Here is a tiny trained network, its code and every weight. The questions are about switching its units off for an input and a target symbol, where a switched-off unit gives its printed mean instead of its output.

import numpy as np


def w(rows, s, z=0):
    codes = np.array(rows[::2]) - 128.0
    scale = np.full(codes.shape[1], s)
    scale[-1] = z or s
    return codes * scale


def norm(h):
    return h / np.sqrt((h * h).mean(-1, keepdims=True) + 1e-5)


def f(y):
    return np.maximum(y, 0)


def softmax(a):
    e = np.exp(a - a.max(-1, keepdims=True))
    return e / e.sum(-1, keepdims=True)


def log_softmax(a):
    a = a - a.max(-1, keepdims=True)
    return a - np.log(np.exp(a).sum(-1, keepdims=True))


def net(x, mask):
    ids = ['βγδεηθλμξπψω'.index(c) for c in x.split()]
    T = len(ids)
    res = E[ids] + P[:T]
    r = norm(res)
    for j in range(2):
        rows = slice(4 * j, 4 * j + 4)
        q, k, v = (r @ M[0][rows].T for M in (Q, K, V))
        z = softmax(np.where(np.tri(T) > 0, q @ k.T / 4**0.5, -1e9)) @ v
        o = O[0][rows]
        res = res + np.where(mask[j], z, o[:, -1]) @ o[:, :-1]
    y = f(norm(res) @ A[0][:, :-1].T + A[0][:, -1])
    res = res + np.where(mask[2:18], y, B[0][:, -1]) @ B[0][:, :-1]
    return log_softmax(norm(res)[-1] @ U[:, :-1].T + U[:, -1])


Q, K, V, O, A, B = {}, {}, {}, {}, {}, {}
E = w([
[117,37,56],'β',
[141,210,112],'γ',
[58,151,120],'δ',
[82,248,101],'ε',
[123,7,78],'η',
[159,11,72],'θ',
[176,250,97],'λ',
[186,174,37],'μ',
[186,97,167],'ξ',
[173,244,115],'π',
[67,70,123],'ψ',
[136,34,92],'ω',
],0.013)
P = w([
[253,174,16],'0',
[122,96,164],'1',
[155,138,42],'2',
[117,98,166],'3',
[143,125,42],'4',
[111,98,169],'5',
[129,118,45],'6',
[107,102,169],'7',
[120,114,48],'8',
[103,106,173],'9',
[111,111,52],'10',
[97,108,178],'11',
[101,107,56],'12',
[83,114,178],'13',
],0.012)
Q[0] = w([
[173,98,109],'H0',
[121,132,141],'H0',
[102,100,156],'H0',
[175,140,105],'H0',
[111,147,73],'H1',
[126,32,132],'H1',
[4,113,132],'H1',
[115,111,161],'H1',
],0.041)
K[0] = w([
[170,75,134],'H0',
[110,129,125],'H0',
[106,113,101],'H0',
[154,108,155],'H0',
[89,152,90],'H1',
[132,29,111],'H1',
[3,82,130],'H1',
[128,102,149],'H1',
],0.042)
V[0] = w([
[91,118,166],'H0',
[138,136,139],'H0',
[185,164,180],'H0',
[157,144,125],'H0',
[67,102,110],'H1',
[151,152,103],'H1',
[104,146,66],'H1',
[67,157,3],'H1',
],0.0076)
O[0] = w([
[76,101,117,1],'H0',
[145,132,144,101],'H0',
[185,181,217,22],'H0',
[164,150,152,147],'H0',
[144,175,69,196],'H1',
[166,112,172,119],'H1',
[178,129,139,174],'H1',
[255,153,136,233],'H1',
],0.0069,0.00084)
A[0] = w([
[59,152,88,66],'N0',
[46,79,178,117],'N1',
[160,195,12,56],'N2',
[117,67,173,56],'N3',
[126,178,40,187],'N4',
[159,115,103,121],'N5',
[145,83,208,114],'N6',
[115,69,204,66],'N7',
[163,144,172,29],'N8',
[95,185,39,172],'N9',
[131,209,84,3],'N10',
[88,119,173,171],'N11',
[163,117,117,75],'N12',
[126,152,226,82],'N13',
[167,154,113,124],'N14',
[66,93,249,33],'N15',
],0.018,0.0045)
B[0] = w([
[44,152,124,179],'N0',
[90,184,73,243],'N1',
[216,129,46,253],'N2',
[94,99,82,181],'N3',
[163,67,166,242],'N4',
[154,117,155,186],'N5',
[90,110,172,176],'N6',
[140,144,65,184],'N7',
[109,125,76,146],'N8',
[92,110,206,232],'N9',
[78,93,170,178],'N10',
[129,163,161,187],'N11',
[129,122,142,163],'N12',
[161,188,133,159],'N13',
[126,160,93,189],'N14',
[120,97,253,203],'N15',
],0.041,0.008)
U = w([
[210,128,91,253],'β',
[155,79,189,181],'γ',
[76,6,118,55],'δ',
[104,159,157,153],'ε',
[99,154,110,129],'η',
[115,117,70,52],'θ',
[117,143,79,90],'λ',
[105,137,150,103],'μ',
[110,127,68,96],'ξ',
[161,185,151,57],'π',
[160,173,178,34],'ψ',
[160,213,120,80],'ω',
],0.016,0.006)

Each question gives the input, a string of symbols that net reads in full, and the target symbol t.
The units are the heads (4 rows each of Q, K, V and O) and the neurons (one row each of A and B). Each row of codes is followed by its name. A weight is (code - 128) times the scale printed after its matrix; where a second scale follows, it is the last column's (O, A, B and U).
mask holds one flag per unit, heads first, then neurons. A switched-off unit (its flag False) gives its mean, the last column of its rows in O or B, instead of its output. The means were averaged over made-up inputs and are rounded, as every weight is.
A unit's drop is (log p(t) with every unit on - log p(t) with that unit switched off) / (log p(t) with every unit on - log p(t) with every unit switched off).
The circuit of an input: a set's keep is (log p(t) with only the set's units on - log p(t) with every unit switched off) / (log p(t) with every unit on - log p(t) with every unit switched off). Starting from the 12 units with the biggest drops (on a tie, the unit counted first), units are removed one at a time, each time the one whose removal leaves the highest keep (on an exact tie, the one counted first), for as long as the keep stays at least 0.8.
units of the circuit, in order: the units of the circuit, biggest drop first
k most important neurons: the k neurons with the biggest drops, biggest first
which heads matter: for each layer, one digit per head in row order, 1 if its drop is at least 0.15 and else 0, layers parted by /
input ξ ψ ξ ε γ, target β: units of the circuit, in order	(N2)
input ξ μ ω δ η ω ψ ε ψ, target γ: which heads matter	11
input ξ ξ ω ε δ ξ ψ, target β: which heads matter	01
input δ ψ θ ε β, target β: which heads matter	01
input ξ ω ξ η γ ψ ε ξ ξ μ ω, target γ: which heads matter	00
input ξ δ γ δ ω π ξ ξ δ ε δ η ξ, target δ: which heads matter	01
input ξ ξ β ψ μ ξ ω ε ε ξ η, target β: which heads matter	01
input ξ ψ ε ξ ε δ η ψ ξ β θ ε ε, target δ: 3 most important neurons	(N10; N9; N0)
input β ξ δ θ ξ ψ ξ ξ ε ψ μ λ, target ω: which heads matter	11
input β δ ξ ψ ξ η λ δ θ ε, target γ: which heads matter	01
input η ξ μ θ ξ θ ε ξ ξ δ η, target γ: which heads matter	00
input λ π μ μ δ ψ ξ ξ ψ ε ξ, target δ: which heads matter	11
input ε ω ξ ψ η ε ψ, target γ: 4 most important neurons	(N9; N4; N1; N3)
input μ ξ ξ γ ψ λ ψ ψ ξ ξ λ ψ γ, target γ: units of the circuit, in order	(N1)
input ψ ξ γ η μ ε ψ π π, target γ: 3 most important neurons	(N9; N10; N4)
input ψ δ λ γ γ η ξ, target β: 4 most important neurons	(N9; N15; N10; N4)
input ξ ψ ξ ψ γ β ξ δ μ ψ δ, target γ: which heads matter	01
input ψ η λ μ δ δ θ, target β: 2 most important neurons	(N15; N2)
input ψ ψ ξ ψ ξ ψ ξ μ ψ λ ω, target β: 2 most important neurons	(N2; N15)
input δ ω ψ δ ε ξ λ, target β: units of the circuit, in order	(N2)
input η γ δ ξ δ ψ γ, target γ: 2 most important neurons	(N9; N10)
